After every row comes roughly how far along a hidden order it lies, from 0 to 20.
(in the rows, 100 means zero)
[ 70  96  74  98 111 100 167  92  55 157 143 167  93  82 106 120  89  85
  80 136  89  94  82 102  72 107 103  68  93  97  67 114 131  94  70 104
  82  78 165 117  82 122  96 126  86  95  87 120 115 137 113  78 169 130
 141 106 126 110  96  89 118 113  95  91 119] -> 20
[ 96 104 101  97 100 100  94 101  95 100 106 108 103 104 103 102  99  95
 103  99  98  98 106 101  97  96 104 103  97 101 100  94  99 106  99 101
  99  99 104  99 102 101  96  96  99  98  99 102  88  87  96 102 106 102
 142 102 105 105 104 105 100 108  98  98  97] -> 11
[ 55  70 136 104  88  79 110  87  69 132  97 161  84 104 103  83  98 149
  91 112  78 102  59 118  97 105  49 135  98 106 129   0 111  96 154  89
 125  83  45  72 102 102  71  80  20 118  44  39 159 104 104 108  82  98
  91 100  42  71 107  68 108  76  69 135  85] -> 0
[ 73  90  90 100 103 101 163  96  60 132 116 148  85  75 106 119  98 104
  73 133  87  76  88 102  78 109 106  72 100 104  77  97 114  93  82  98
  96  83 163 100  79 124  90 124  89  93  91 111 123 122 107  89 126 119
 147 100 138 101 102  85 117 117  98  95 115] -> 19
[ 77  93 119  96  84  89 106  91  85 118  92 108  92 103  99 108  98 123
 106  95  99  98  80 107 101 102  86 119 110 107 121  63 115  81 130  87
 105  87  78  92 106 106  94  77  77 106  83  77 139  94  98 111  88 104
  92  92  74  81 110  86 106  80  80 118 103] -> 3
[103 100 100 101  98 100 108 100  93 100  98  96  95  91 109 107 102 102
  97 103  96  90  97 101 102 103  99  92 103  97  92  96  98  99  97 101
  99 103 106  93  94 102  98  98 108  96 101 105 106 105 100  99  95 100
 110 101 107 100 103 102 105 108 101 108 101] -> 12
[ 93  96  91 106 110 101 122 100  84 102  98  99 100  94 110 104  92  97
  96 112 102  90 102 101  99 107  94  97  93 100  89 103  96 108  93 106
  97  99 113 104  89  98  97 113  98  93  89 106 104  98 111  94 100  98
 112  98  94 101 101 108 102 104 103  97  97] -> 13
[105 103  98  94 108  97 106 102  73  98 100 100  95  79 107 119 102  94
 102  97  94  83 100 101 103 104 100  97 102  95  92  96 109 102 100  96
 101  96 118  92  88 109  96 101 107  98 101 103 104 109 100  97 102 101
  95  96  89 100 112 102 115 104 101  98 106] -> 14
[ 70  78 119 105  83  87 100  89 107 134  99 135  94 103  88  95  97 144
  92 111  93 103  76 110  94 104  79 115 106 104 116  54 115  86 137  91
 117  88  64  90 106 102  97  87  63 113  74  61 151  98 107 111  78  97
  92  93  59  80 101  79 103  77  73 121 100] -> 2
[ 94  97 108  99  89  96 101  93  97 109  97  99 109 116 101 111  90 112
  97 101 101  97 105 109 101 105  98 109 110  99  98  79 118  84 108  93
  99 102  77  89 117  97 105  92  95  94  89  90 122  96 100 108 102  98
  96  87 102  88 110 112  94  89  92 108 100] -> 5
[100 106  87  94 118  97 115 102  75 113 120 127 112  89 106 112  95  87
 104 113  97  96  96 102  81 104  95  89  91  92  86 117 111 108  98 106
  92  92 114 103  92 105 112  99  95 100 107 104  78 118 106  91 108 102
  86  97  84 103 104  99 112 110 108  87 107] -> 16
[ 96  99  99  98 108 100 109 104  90 106 114 115 100  84  99 105 103  96
  99 117  97  92  90  91  90 100  97  88  92  96  94 107  96 104 103 100
 101  94 123  98  87 106 103 109 101 101 110  99  95 111 103  98  96 106
 113  98 111 102  99  93 115 103 103  94 105] -> 14
[ 88  97 111 101  84 102 100  99  97 100  95  99  88  96  93  90 107 105
  95 101 104  97 101  98 110  91 107 103 101 112 111  80  89  97 103  97
 105  95 116  99 102 107  86  98  88 100  90 103 107  91  92 106 101 105
  96 103 128 101  97  92  96 103 103 107  95] -> 9
[ 97  99  99  96 103 100 110 103  88 103 106 105  95  88 101 107 104 103
  99 103  96  92  94  99  98 103  95  98  99 101  98 105  98 101 104  96
 104  97 111  95  88 104  95 102 105 100 103 100  97 103  99 100  83 102
 103  99  98 102 102 100 108 103 102  97 106] -> 13
[ 82  96  91  99 103 101 134 102  83 119 114 134  95  72  98 107 104  97
  80 127  97  79  85  97  89 102  98  85  93 105  90  95  92 102  82  99
  97  86 142 105  76 114  94 118  93 100 102 107 109 113 104  91 105 118
 130 103 126 104  97  77 116 112 102  96 110] -> 17
[ 46  81 137 100  88  79  99  87  65 129  93 150  87 103 109  90 101 142
  99  97  79 100  63 117 103 105  54 137 102 106 115  28 118  92 152  86
 124  83  45  71 103 107  75  73  26 118  52  46 157 104  99 108  90 102
  82  96  47  72 111  74 114  79  68 130  92] -> 0
[ 93  94  95 104  98 100 116 101  95 106 106 108  94  79  97 104 103 101
  91 120  96  84  85  99  95 103 103  84  98 100  90 105  95 105  89 100
 104 102 125  96  92 106 100 119 104  96 103  99 103 110 103 101 100 102
 122  99 112 106  99  99 107 111 104 102 103] -> 15
[ 98 102  89  95 118  99 117 102  66 106 104 114 101  83 115 111  96  93
  99 107 103  86  97 101  96 104  89  94  89 102  93 104 101 106  92 104
  89  92 124 105  79 107  94 111  86  99 101 103 102 108 107  88 123 102
 113  98 104 101 102  91 101 101 107  95 106] -> 15
[ 65  83 131  96  83  81  95  89  72 133  99 154  96 101  99  94  99 131
  99  97  88 106  72 113  93  99  66 128 101 106 117  41 114  90 149  90
 117  81  69  85 108 103  84  73  39 118  62  58 140 109  99 103  94 104
  79  95  59  77 108  71 107  77  74 125  95] -> 1
[105  93 112 104  90 101  99  95 103 106  89  93  94 108  98  97  95 112
  93 105 105  98 103 102 105 104  99 103 101 107 106  87  98  92 102  97
 101  97 109 104 102  99  95 104  97  98  94  97 113  86 105 100  92  98
  99  96  93  93 102  96  95  92  93 111  98] -> 7
[ 68  73 122 113  73 105 117  96 109  97  68  66  71  82  82  84 105 135
  74 116 106  79  79  95 119 105 105 102 108 125 118  62  75  81 105  87
 111  89 133 110  79 112  84 117  87 102  91  83 162  64 107 102  61 103
 122 100 115  91  86  68  95  88  93 130 100] -> 6
[ 98 103  94  95 113  99 116 103  82 104 108 114  97  80 106 117 100  94
 100 106  92  86  95 100  90 102  93  90  99  97  97 100  98 104  96  97
 100  97 116  93  85 109  97 101  96  98 101 112  96 114 101  95 109 108
 113  96 109  98 109 102 115 110 103  91 106] -> 15
[ 98 102  94  96 101  99 122 102  88 106 111 108 102  81 106 119 102  94
  98 108  87  81  95 102  92 103 101  91 102  96  85  98 109 103  91  94
 101 103 121  82  88 114  98 100 118  91 101  99 109 115  96 103 105 104
 111  93 107 101 113 104 114 112 103  98 104] -> 15
[ 74  94  93  98 106 103 155  97  63 131 125 151  92  65  98 107  99  97
  81 133  92  80  77  98  81 103 103  76  95 104  88  99 104  97  80 103
  93  81 168 113  76 125  97 123  91 100  91 112 115 131 105  89 123 122
 140 104 138 108  93  79 119 125  99  95 114] -> 18
[ 89  93 113 105  78 100 108  96 113 121  99  96  95 107  87  99 101 114
  90 110 105  97  95 101 104  98 107 101 108 103 111  81  98  89 106  95
 107  98 103 100 108  94  96  97 103  99  92  88 115  89  96 108  91  97
 102  96 111  95  96  95  96  94  88 109  99] -> 6
[ 96  96 104 102  98  99  97 101 102  93  95  88  94 112  99 100 100 106
  98  97  99  94  96  97 102 102  98 101 107 102 100  97 100  95 101  98
 101  99 105 100  95 100 102 106  98 101 102  98 110  94 107  98  93  98
 109 101  84  96  98  94 105  97 101 108 102] -> 10
[ 71  90 126  96  79  85  87  89  68 132  93 131  91 100  99  88 102 126
  97  96  95 107  79 112  96  97  76 125 100 111 120  24 111  89 134  90
 112  82  71  89 105 109  80  79  47 111  66  68 140 102  96 110 105 105
  74  93  92  81 108  75 103  83  71 121  96] -> 2
[ 94 108  86  93 119 100 124 108  77 123 122 138 105  77 101 108  99  92
 102 116  99  97  92  94  85 101  90  91  89 102  95 113 104 105  86 107
  90  86 132 114  78 108 105 115  90 105 105 106  97 133 100  87 101 107
 113 101  94 101  97  81 111 102 103  88 113] -> 16
[ 87  93  89 103 107 101 148  99  71 106 110 106  91  68 111 125  94 100
  87 126  90  69  86 103  88 114 102  84 102  98  75  85 116  98  91  98
  94  94 124  89  76 114  98 124 104  92  98 106 119 112 109  90 108 106
 142  95 105 100 107  98 121 107 105  96 111] -> 17
[ 92  89 106 109  89 102 110  98 110 104  88  81  87  85  88  99 101 112
  90 108  95  86  92  99 106 106 106 101 112 103 102  95  98  95 104  94
 108 105 122  94  93 111 100 113 110  96 103  94 107  90 102 103  80  99
 130  98 103  93  95  96 102  96 101 110 102] -> 10
[ 93 102  97  98 101 101 124 102  78 104 108 105  93  80 106 110 104  98
  94 114  95  80  92  98  97 101  97  90  99 103  93  90 105 105  91  96
 101  95 130  92  88 113  91 109  98  95  96 102 104 106  96  98 102 107
 120  99 126 100 107 100 115 113 106  98 102] -> 15
[ 78  89  94 100 105 101 145 100  68 106 100 107  82  69 103 121 101 105
  87 125  92  72  78 100  94 110  96  82 103 104  84  95 104  95  89  93
  97  91 151  99  66 117  93 123  67  92  94 103 120  99 105  90  94 112
 135  96 118  98 100  84 123 106 104 101 112] -> 17
[ 95  94 107 106  93 101 108 103 110 103 101  96  97  97  89 100 103 119
  93 108  91  91  92  96 100 103 101  89 109  97  95 103  96  98  99  93
 106 102 107  97  95 102 106 104 112  99 104  94 106 101 100 105  85 105
 112  98  86  97  96  95 101 105  98 104 104] -> 11
[ 93  91  93 102 104 101 134 101  76 103 105 129  90  70  94 114 103 108
  87 128  92  75  81  97  92 109 100  82 104  98  85  97 100  99  73  97
 100  96 137  97  76 106 102 122 105  98 106  95 125 111 108  94  90 106
 128  98  98  96  99  88 122 107 106  97 111] -> 16
[ 95 102  89  95 114  98 131 101  64 108 106 124 102  81 117 121  94  94
 101 101  97  80  93 108  91 106  94  87  93  96  88 103 108 104  94 100
  92  95 120  99  82 109  98 111  87  96  98 100 108 131 105  94 121 105
 118  95 101 103 110 102 115 108 104  92 110] -> 16
[ 97 101 100  98 102 101 104 101  92  81  95  91  94 109  99 104 101 103
  98  97  99  95  98  98 102 105  93  98 103 101  94  97  97  97 115  94
  97  99  98 102  87 102 105 103  99 104 106  95 106  97 104  99 103 100
 105 100  86  96 101  91 108  96 102 111 105] -> 11
[ 79  98  99  94 105  99 143  99  70 126 121 128  87  64 107 123 102  94
  85 121  83  82  83 102  90 103 103  82 103  99  78  93 119  94  85  93
  94  86 154  92  81 124  92 113  96  93  95 115 116 130  99  91 127 121
 136 100 142 106 107  92 124 116  97  96 115] -> 18
[ 93  95 104 102  92 101  57  97 101 103  88  87 101 104  99 102  96 109
  85 100 105  94  98 104 105 103  98 105 103 106 107  94 101  90 108  98
  96  95  91 103  98 101 100 109  95  99  85  90 109  91 105 101  87  96
  95  95  86  91  97  86 100  87  97 110 101] -> 7
[ 74 100  69  97 106 101 180  87  48 179 144 180  97  89 111 128  83  79
  72 137  86 104  94 104  64 109 113  74  95  91  57 126 146  87  64 111
  75  71 165 120  84 127 108 125  88  93  81 129 116 146 117  75 187 136
 149 106 121 113  94  92 120 107  92  85 123] -> 20
[ 93  95 121 105 101 102 114  99  99 103  90  96  96 103  96  88  97 108
  93 107 107  99  94 101 103 102  98 106  98 104 104 101  90  94 100 102
 100  97 103 108  97 102 101 108  95 102  95  85 109  91 106  96  86  99
 104 100  90  96  91  86  96  90  96 102 100] -> 9
[ 94 100  94 101 112 101 113 102  89 101 108 110 100  91  99  96  99  95
  98 112 103  98  96  98  91 103  97  98  90  98 100 102  95 108  92 100
  95  96 117 109  88 102 100 112  92 101 102 102  91 107 106  91  99  99
 107 102 100 103  94  91 104 100 103  97 101] -> 13
[ 83  98  87 100 105 100 170  98  65 128 121 136  92  77 111 120  94  89
  82 131  91  76  88 103  86 108 102  78  97  99  78 107 113 101  85  99
  89  93 148  98  76 118  93 122  91  90  86 114 117 121 104  92 124 113
 133  94 129 106 105  97 114 114 102  94 109] -> 18
[ 64  91  75  97 111 100 196  92  36 162 126 162  79  80 116 139  86  87
  66 127  78  86  80 103  81 116 115  74 108  94  56 118 161  77  72 101
  74  70 182 118  74 140  99 130  92  86  82 135 146 147 119  73 166 140
 167 108 127 108  96  93 126 108  89  93 132] -> 20
[ 98  93 104  99  95  98  79  96 104 102  99  88 103 104 100 111  95 108
 101  97  99  97  99 104  99 107  96 108 114  95  92  99 115  83 113  93
 101 103  71  96 106 101 112  97 107 100  98  89 114  96 103 100  91  95
 103  90  84  91 106 105 102  86  97 105 108] -> 7
[ 84  94  79 100 110 102 156  95  62 144 129 151 100  77 104 122  90  93
  85 137  92  81  77  98  76 110 104  79  99  95  66 113 124  97  81 102
  89  86 144 107  77 114 106 123 101  95  98 113 113 133 113  85 126 117
 152  99 103 102  98  93 126 108  98  92 115] -> 19
[101 101  97 100 102 101 104 102 102 103 104  96  97  99  98  77 101  96
  99 101 102 103 105  99 103  98 101  98  95 103 100 100  93 105  95 102
 100 101 107 103 101  98  95 101  90 102  99 100  99  92 102 100 100 100
 102 102 104 102  96  94  95 102 102  97  99] -> 11
[ 95  93 101 105  86 102 132 102 103 107 106 119  85  74  96 103 108 108
  82 123  90  74  92  98  98 102 104  85 103 105  87  92  82 104 106  93
 108 101 131  90  87 111  85 113  96  93  99 103 108  96  95 104  95 105
 130  99 144 102 101  92 107 120 100 103  99] -> 15
[ 92 103  76  91 120  98 140  97  51 133 131 160 102  83 116 129  90  84
  91 123  89  85  86 105  77 108  96  83  94  94  71 113 133  97  84 106
  82  84 136 107  78 119 103 115  90  99  96 119 112 140 112  81 150 118
 126  97 103 102 105  92 118 105 106  85 120] -> 19
[ 92 101 107  96  93 101 112 100 100 101  97  95  98  91  98  96 103 103
 100  95 103  99  97 101 104  96  99 105  99 103 107  93  98  97 103  99
 102  94 103 103  99 100  96  98  93 103  94 106 100 101  96 103  96 102
  95 102 108  97 100  86  99  99  99 107 102] -> 9
[ 77  90  82 101 115 100 159  98  68 132 123 138  95  75 103 120  94  95
  78 138  93  85  78  99  81 110  98  77  96 100  72 109 120  95  77 103
  88  80 156 111  75 117 103 129  93  95  91 110 109 120 112  83 122 117
 139 100 103 103  96  78 120 106  99  95 117] -> 19
[ 56  72 144 101  76  75  96  86  65 133  95 164  84 101 104  96 105 148
  94  97  67  94  58 121  99 105  54 135 114  98 114  26 118  94 160  81
 135  90  30  51 114 107  72  64  40 116  52  41 159 112  91 118  97  99
  87  95  56  70 119  80 111  90  65 132  87] -> 0
[ 97 118  66  83 134  95 137  97  55 157 148 181 129 100 121 133  85  65
 107 117  94 115  99 106  61 101  95  88  83  83  66  75 146 106  84 116
  74  83 124 117  98 114 112 101  80 102  99 134  84 151 108  84 170 120
 110 102  98 115 109 105 112 107  99  64 117] -> 19
[ 84  94  80 101 114 100 178  94  60 152 130 153  94  76 108 122  88 100
  80 134  90  91  77 103  77 113 104  73  94  98  69 113 124  93  75 106
  82  79 162 112  75 122 101 128  87  99  88 117 118 129 115  82 124 122
 146 106 116 105  97  90 118 110  97  90 118] -> 19
[ 59  75  98 115  85 107 195  95  73 121 106 105  66  55  89 103 101 117
  55 155  90  59  70  96  97 105 117  67 104 116  86  78  89  92  69  92
 105  84 200 103  63 129  76 142  92  87  84 107 146 107 109  89 106 120
 172 104 156 102  86  77 117 119  96 111 112] -> 19
[ 65  73 131 102  91  78 106  85  66 130 101 165  92 112 106  90  97 143
  99 107  81 103  61 118  90 108  50 130 103 102 114  42 120  94 155  90
 120  84  32  72 103 100  84  79  31 120  51  41 152 103 104 104  83  97
  91  94  22  70 110  77 109  75  67 128  91] -> 0
[ 94 103  94  99 101 100 112 103  96 120 120 119 103  90  93  96 106  92
  98 114 100 100  92  94  86  94 102  85  97 100 105 104  91 110  87 104
 102  96 126 106  96 105 103 106 100 105 104 101  82 113  99 100 103 106
 103 103 105 108  95  93 103 108 100  93 104] -> 14
[ 91  93 101 104  98 102 100  93 105 100  99  95  94 104  91 100  98 107
  95 109 102  99 103 101 101 104 107  99 104  99  95  99  99  94  59  99
 103 102  97 101 102 100 102 108 105  99  96  96 110 107 103 103  91  95
 107  97  99  99  98 103 102  97  99 103  98] -> 9
[ 86  94 109  99  86  90  94  92  94 129 104 116 106 108  98 101  94 115
  99 104  98 119  90 110  90 100  89 112 104 100 112  76 111  84 118  94
 107  91  68  94 115  99 102  90  74 102  63  79 125  89  99 118  96  98
  89  89  77  88 105  91  97  88  79 112 101] -> 3
[ 91  94 104 101  99 103 113 102  87  92  93  93  85  81 103 107 106 102
  94 104  97  80  97 100 103 103  99  99 101 104  98  89  89  94  94  95
 103  98 118  93  86 110  88 104  96  98  98  98 113  96 100 100  95 104
 119  99 119 100 104  97 106 105 106 104 101] -> 13
[106 103 105  95  97  99  80  99  90  94  90  92 105 110 110 117  97 104
 105  79  96  97 105 106  91 103  93 111 109  96  98  86 120  90 121  92
  98 109  92  88 112 106 103  90  95  97 102 101 113 103  98 103 110  99
  88  93  86  95 114 105 105  94  96 103 104] -> 8
[ 88  93 114 107  83  97 105  95  98 100  83  85  90 111 100  94  94 114
  88 104 106  87 103 104 107 102 105 108 103 110 107  72  97  88 108  89
  99  97  96  99  95 103  89 102  90  95  83  88 124  85 101 104  94  97
 106  94 110  89  98  97 100  90  90 115  98] -> 6
[108  93  92 104 110 100  95 101 102 104 120 112 110 100  93 104  99  98
 111 105  99 104  93  98  89 104  95  95 100  92  95 113 107 102 103 107
  85 102  94 113  96  98 121 100 101 108 114  98  93 112 108  97  89  97
 102 101  70 100  95  91 104  90 105  91 102] -> 12
[ 97  98 104 103  88  95  99  94 107 119 103 105 107 117 102 105  89 109
  96 108 104 104 103 108 100 103 102 110 105 100  98  87 120  90 107  95
 103 101  79  91 118  98 106 100  92  94  89  92 105  91 101 104 100  94
  97  90  86  92 104 111  93  93  89 107  98] -> 6
[ 94 101 107  96  96 100  93  96  96  91  90  96 101 112 109 105  94 104
 101  90 104  98 106 106 103 101  99 108 103 103 114 101 109  93 109  97
  94  97  64  95 110 100  96  90  92  99  94  97 118  95  96 101 104  99
  85  95 100  94 107 104  99  96  94 103 100] -> 7
